Here is a tiny trained network, its code and every weight. The questions are about switching its units off for an input and a class, where a switched-off unit gives its printed mean instead of its output.

import numpy as np


def w(rows, s, z=0):
    codes = np.array(rows[::2]) - 128.0
    scale = np.full(codes.shape[1], s)
    scale[-1] = z or s
    return codes * scale


def norm(h):
    return h / np.sqrt((h * h).mean(-1, keepdims=True) + 1e-5)


def f(y):
    return y / 2 * (1 + np.tanh(0.7978845608 * (y + 0.044715 * y**3)))


def log_softmax(a):
    a = a - a.max(-1, keepdims=True)
    return a - np.log(np.exp(a).sum(-1, keepdims=True))


def net(x, mask):
    res = np.array(x, float).reshape(1, 7) / 4 @ E
    u = 0
    for l in range(2):
        y = f(norm(res) @ A[l][:, :-1].T + A[l][:, -1])
        res = res + np.where(mask[u : u + 12], y, B[l][:, -1]) @ B[l][:, :-1]
        u += 12
    return log_softmax(norm(res)[-1] @ U[:, :-1].T + U[:, -1])


A, B = {}, {}
E = w([
[131,128,130,128,130,128,128],'x0',
[149,102,90,1,121,132,124],'x1',
[129,128,129,130,129,129,128],'x2',
[131,128,130,128,129,129,128],'x3',
[125,129,118,132,124,233,134],'x4',
[131,128,129,127,130,128,128],'x5',
[97,142,142,146,126,126,252],'x6',
],0.0037)
A[0] = w([
[164,130,146,167,118,68,91,93],'0.n1',
[145,120,136,93,121,209,179,36],'0.n2',
[125,108,121,177,114,254,88,84],'0.n3',
[112,129,139,122,125,130,122,125],'0.n4',
[137,120,126,232,123,127,14,90],'0.n5',
[120,78,103,72,111,106,200,12],'0.n6',
[156,135,94,143,152,121,138,126],'0.n7',
[94,135,118,41,123,133,33,2],'0.n8',
[143,136,99,109,120,75,165,63],'0.n9',
[87,147,132,197,119,121,182,22],'0.n10',
[104,123,148,118,120,132,120,124],'0.n11',
[121,123,122,99,108,59,167,81],'0.n12',
],0.0054,0.00094)
B[0] = w([
[41,110,87,146,96,98,124,164],'0.n1',
[59,159,29,143,89,151,116,167],'0.n2',
[197,181,212,106,193,168,132,235],'0.n3',
[133,127,126,126,130,129,132,128],'0.n4',
[74,175,138,25,133,129,157,255],'0.n5',
[120,196,161,130,166,115,157,167],'0.n6',
[123,126,142,129,114,127,123,128],'0.n7',
[136,115,138,254,124,115,148,212],'0.n8',
[162,147,176,108,143,115,124,142],'0.n9',
[178,81,94,137,124,122,45,179],'0.n10',
[133,129,123,127,131,129,134,128],'0.n11',
[187,162,179,94,150,111,111,158],'0.n12',
],0.0082,0.0035)
A[1] = w([
[42,104,100,52,119,168,181,61],'1.n1',
[255,127,120,150,134,191,115,76],'1.n2',
[163,36,74,215,108,30,107,22],'1.n3',
[166,51,68,224,104,219,117,29],'1.n4',
[155,114,132,142,147,101,174,101],'1.n5',
[74,156,107,90,95,149,121,88],'1.n6',
[206,111,168,196,155,191,148,72],'1.n7',
[111,136,142,88,109,191,109,77],'1.n8',
[185,75,151,164,89,45,119,22],'1.n9',
[47,149,137,66,124,28,158,1],'1.n10',
[199,70,201,141,151,67,91,32],'1.n11',
[81,167,144,150,128,111,105,79],'1.n12',
],0.0054,0.00066)
B[1] = w([
[140,139,68,234,105,104,90,170],'1.n1',
[38,43,155,183,91,34,146,228],'1.n2',
[164,253,93,165,154,186,229,252],'1.n3',
[111,24,219,63,120,89,24,229],'1.n4',
[130,155,114,137,141,254,70,135],'1.n5',
[149,53,104,176,146,94,193,157],'1.n6',
[106,56,31,67,73,52,68,229],'1.n7',
[210,143,110,177,103,53,200,165],'1.n8',
[133,178,30,137,131,135,223,199],'1.n9',
[127,3,172,147,98,161,26,247],'1.n10',
[70,141,39,188,97,205,165,205],'1.n11',
[207,38,74,48,102,125,179,158],'1.n12',
],0.0063,0.0028)
U = w([
[82,1,133,121,84,76,49,179],'0',
[125,195,24,192,123,168,207,180],'1',
[191,194,239,45,193,147,134,2],'2',
],0.0082,0.00093)

Each question gives the input, the list of numbers given to net, and the class t.
The units are the neurons (one row each of A and B). Each row of codes is followed by its name. A weight is (code - 128) times the scale printed after its matrix; where a second scale follows, it is the last column's (A, B and U).
mask holds one flag per neuron, layer by layer. A switched-off neuron (its flag False) gives its mean, the last column of its row in B, instead of its output. The means were averaged over made-up inputs and are rounded, as every weight is.
A unit's drop is (log p(t) with every unit on - log p(t) with that unit switched off) / (log p(t) with every unit on - log p(t) with every unit switched off).
The circuit of an input: a set's keep is (log p(t) with only the set's units on - log p(t) with every unit switched off) / (log p(t) with every unit on - log p(t) with every unit switched off). Starting from the 12 units with the biggest drops (on a tie, the unit counted first), units are removed one at a time, each time the one whose removal leaves the highest keep (on an exact tie, the one counted first), for as long as the keep stays at least 0.8.
circuit, biggest first: the units of the circuit, biggest drop first
k most important neurons: the k neurons with the biggest drops, biggest first
k most important neurons of layer l: the k neurons of layer l with the biggest drops, biggest first
drop of u: that unit's drop, to one decimal
input [1,6,1,-7,0,3,-5], class 1: circuit, biggest first : (1.n3; 0.n3; 0.n8)
input [4,2,-1,7,6,-1,-1], class 0: 3 most important neurons : (0.n5; 1.n2; 1.n7)
input [-8,6,3,-3,0,-4,-8], class 1: circuit, biggest first : (1.n3; 0.n8; 0.n3)
input [-8,1,-2,-1,0,-8,8], class 2: 2 most important neurons of layer 1 : (1.n7; 1.n2)
input [1,2,7,-7,-4,-8,0], class 1: 2 most important neurons of layer 0 : (0.n5; 0.n3)
input [2,-3,1,3,4,-3,1], class 0: 2 most important neurons of layer 1 : (1.n2; 1.n7)
input [-5,-3,0,8,4,5,-2], class 2: circuit, biggest first : (0.n3)
input [7,8,-7,7,5,-7,1], class 1: 2 most important neurons : (0.n10; 0.n6)
input [-5,-5,-3,5,2,-8,0], class 2: 2 most important neurons of layer 0 : (0.n5; 0.n8)
input [-1,3,1,-2,5,-7,0], class 0: 2 most important neurons of layer 1 : (1.n3; 1.n4)
input [8,-1,2,-5,-8,4,4], class 1: 3 most important neurons : (0.n5; 1.n11; 0.n3)
input [-2,7,-2,3,-4,-4,2], class 2: 2 most important neurons : (0.n6; 0.n12)
input [6,-1,-3,8,4,-7,8], class 0: 2 most important neurons : (0.n5; 0.n10)
input [4,2,7,4,-8,-6,-5], class 1: 2 most important neurons : (0.n8; 1.n3)
input [7,1,-8,-2,-2,5,6], class 2: 2 most important neurons : (0.n6; 0.n8)
input [0,-8,-3,1,5,2,-7], class 2: most important neuron : (0.n5)
input [-4,-2,8,-7,1,-8,2], class 0: drop of 0.n3 : 0.0
input [8,3,7,-4,-6,-1,-6], class 1: drop of 0.n8 : 0.2
input [8,2,-8,-7,-7,4,5], class 2: drop of 0.n8 : 0.1
